Below is a small trained network, with its code and all its weights. Each question gives an input and a class and asks what happens when units are switched off, that is, made to give their printed mean instead of their output.

import numpy as np


def w(rows, s, z=0):
    codes = np.array(rows[::2]) - 128.0
    scale = np.full(codes.shape[1], s)
    scale[-1] = z or s
    return codes * scale


def norm(h):
    return h / np.sqrt((h * h).mean(-1, keepdims=True) + 1e-5)


def f(y):
    return np.maximum(y, 0)


def log_softmax(a):
    a = a - a.max(-1, keepdims=True)
    return a - np.log(np.exp(a).sum(-1, keepdims=True))


def net(x, mask):
    res = np.array(x, float).reshape(1, 8) / 4 @ E
    u = 0
    for l in range(2):
        y = f(norm(res) @ A[l][:, :-1].T + A[l][:, -1])
        res = res + np.where(mask[u : u + 7], y, B[l][:, -1]) @ B[l][:, :-1]
        u += 7
    return log_softmax(norm(res)[-1] @ U[:, :-1].T + U[:, -1])


A, B = {}, {}
E = w([
[76,23,200,100,213,23],'x0',
[134,133,130,126,131,126],'x1',
[79,149,75,200,250,158],'x2',
[125,124,130,131,126,129],'x3',
[133,132,128,126,131,127],'x4',
[126,126,123,126,127,127],'x5',
[131,120,123,128,127,127],'x6',
[170,155,78,218,90,24],'x7',
],0.0024)
A[0] = w([
[160,126,94,100,36,161,107],'0.n0',
[154,143,99,130,30,2,60],'0.n1',
[134,64,171,61,102,52,126],'0.n2',
[98,103,183,15,77,192,45],'0.n3',
[185,152,220,77,23,87,13],'0.n4',
[71,172,117,131,106,85,2],'0.n5',
[78,74,142,100,61,124,102],'0.n6',
],0.0054,0.00097)
B[0] = w([
[71,176,187,121,86,115,207],'0.n0',
[222,80,169,145,138,166,239],'0.n1',
[57,182,195,141,86,94,253],'0.n2',
[228,76,149,174,130,158,249],'0.n3',
[103,92,1,78,99,125,238],'0.n4',
[180,130,168,113,160,123,141],'0.n5',
[122,141,74,63,177,127,187],'0.n6',
],0.0088,0.0036)
A[1] = w([
[177,83,99,195,79,51,3],'1.n0',
[126,60,176,91,136,209,76],'1.n1',
[98,137,37,140,254,126,87],'1.n2',
[144,186,104,112,43,182,168],'1.n3',
[165,147,160,91,82,131,211],'1.n4',
[255,58,151,149,201,153,69],'1.n5',
[84,85,159,120,154,32,116],'1.n6',
],0.0074,0.00079)
B[1] = w([
[180,99,119,140,168,252,206],'1.n0',
[218,144,91,206,119,140,220],'1.n1',
[149,38,115,35,53,68,223],'1.n2',
[51,160,221,127,180,67,244],'1.n3',
[79,108,62,156,218,80,218],'1.n4',
[176,142,93,195,137,231,254],'1.n5',
[75,255,148,151,124,150,227],'1.n6',
],0.0064,0.0047)
U = w([
[228,110,107,222,157,225,205],'0',
[3,246,208,135,135,69,158],'1',
[132,7,45,18,61,51,2],'2',
],0.0058,0.00071)

Each question gives the input, the list of numbers given to net, and the class t.
The units are the neurons (one row each of A and B). Each row of codes is followed by its name. A weight is (code - 128) times the scale printed after its matrix; where a second scale follows, it is the last column's (A, B and U).
mask holds one flag per neuron, layer by layer. A switched-off neuron (its flag False) gives its mean, the last column of its row in B, instead of its output. The means were averaged over made-up inputs and are rounded, as every weight is.
A unit's drop is (log p(t) with every unit on - log p(t) with that unit switched off) / (log p(t) with every unit on - log p(t) with every unit switched off).
The circuit of an input: a set's keep is (log p(t) with only the set's units on - log p(t) with every unit switched off) / (log p(t) with every unit on - log p(t) with every unit switched off). Starting from the 12 units with the biggest drops (on a tie, the unit counted first), units are removed one at a time, each time the one whose removal leaves the highest keep (on an exact tie, the one counted first), for as long as the keep stays at least 0.8.
circuit, biggest first: the units of the circuit, biggest drop first
k most important neurons: the k neurons with the biggest drops, biggest first
top k neurons in layer l: the k neurons of layer l with the biggest drops, biggest first
drop when u is switched off: that unit's drop, to one decimal
input [6,8,6,-2,-2,4,6,3], class 1: 2 most important neurons	(0.n3, 0.n1)
input [6,-4,-3,4,-3,-2,-2,0], class 1: circuit, biggest first	(0.n2)
input [-3,3,-7,7,-7,-6,-6,-4], class 2: 4 most important neurons	(0.n4, 0.n0, 0.n3, 1.n6)
input [-3,-7,-7,6,-5,2,1,2], class 2: top 2 neurons in layer 0	(0.n4, 0.n0)
input [5,-7,5,-7,-6,-7,3,-1], class 1: 2 most important neurons	(0.n3, 0.n1)
input [-7,8,1,8,3,-7,2,6], class 1: top 2 neurons in layer 1	(1.n3, 1.n1)
input [-6,0,6,3,7,-6,1,5], class 1: 4 most important neurons	(0.n3, 0.n1, 0.n4, 1.n5)
input [8,-1,2,0,-5,6,-1,-5], class 1: 2 most important neurons	(0.n1, 0.n2)
input [6,-3,2,8,-1,3,2,5], class 1: 3 most important neurons	(0.n3, 1.n6, 0.n2)
input [-1,-2,8,-8,2,-3,8,6], class 2: circuit, biggest first	(1.n2, 0.n3)
input [-2,7,-4,-8,5,-1,-6,-3], class 2: 4 most important neurons	(0.n4, 0.n1, 0.n0, 1.n5)
input [3,-1,0,-7,1,8,-5,-2], class 1: 2 most important neurons	(0.n2, 0.n1)
input [4,0,7,-1,2,-1,-3,4], class 2: 4 most important neurons	(1.n2, 0.n2, 0.n3, 0.n1)
input [3,3,6,7,-1,7,-6,-3], class 2: circuit, biggest first	(1.n2)
input [-8,6,-5,-3,-2,0,-3,2], class 1: 2 most important neurons	(0.n0, 1.n3)
input [8,-1,2,6,-5,3,-3,4], class 1: drop when 0.n3 is switched off	0.3
input [-4,-3,8,1,4,-2,-1,5], class 2: drop when 0.n1 is switched off	0.6
input [5,3,7,-4,4,3,-7,-5], class 2: drop when 1.n2 is switched off	1.3
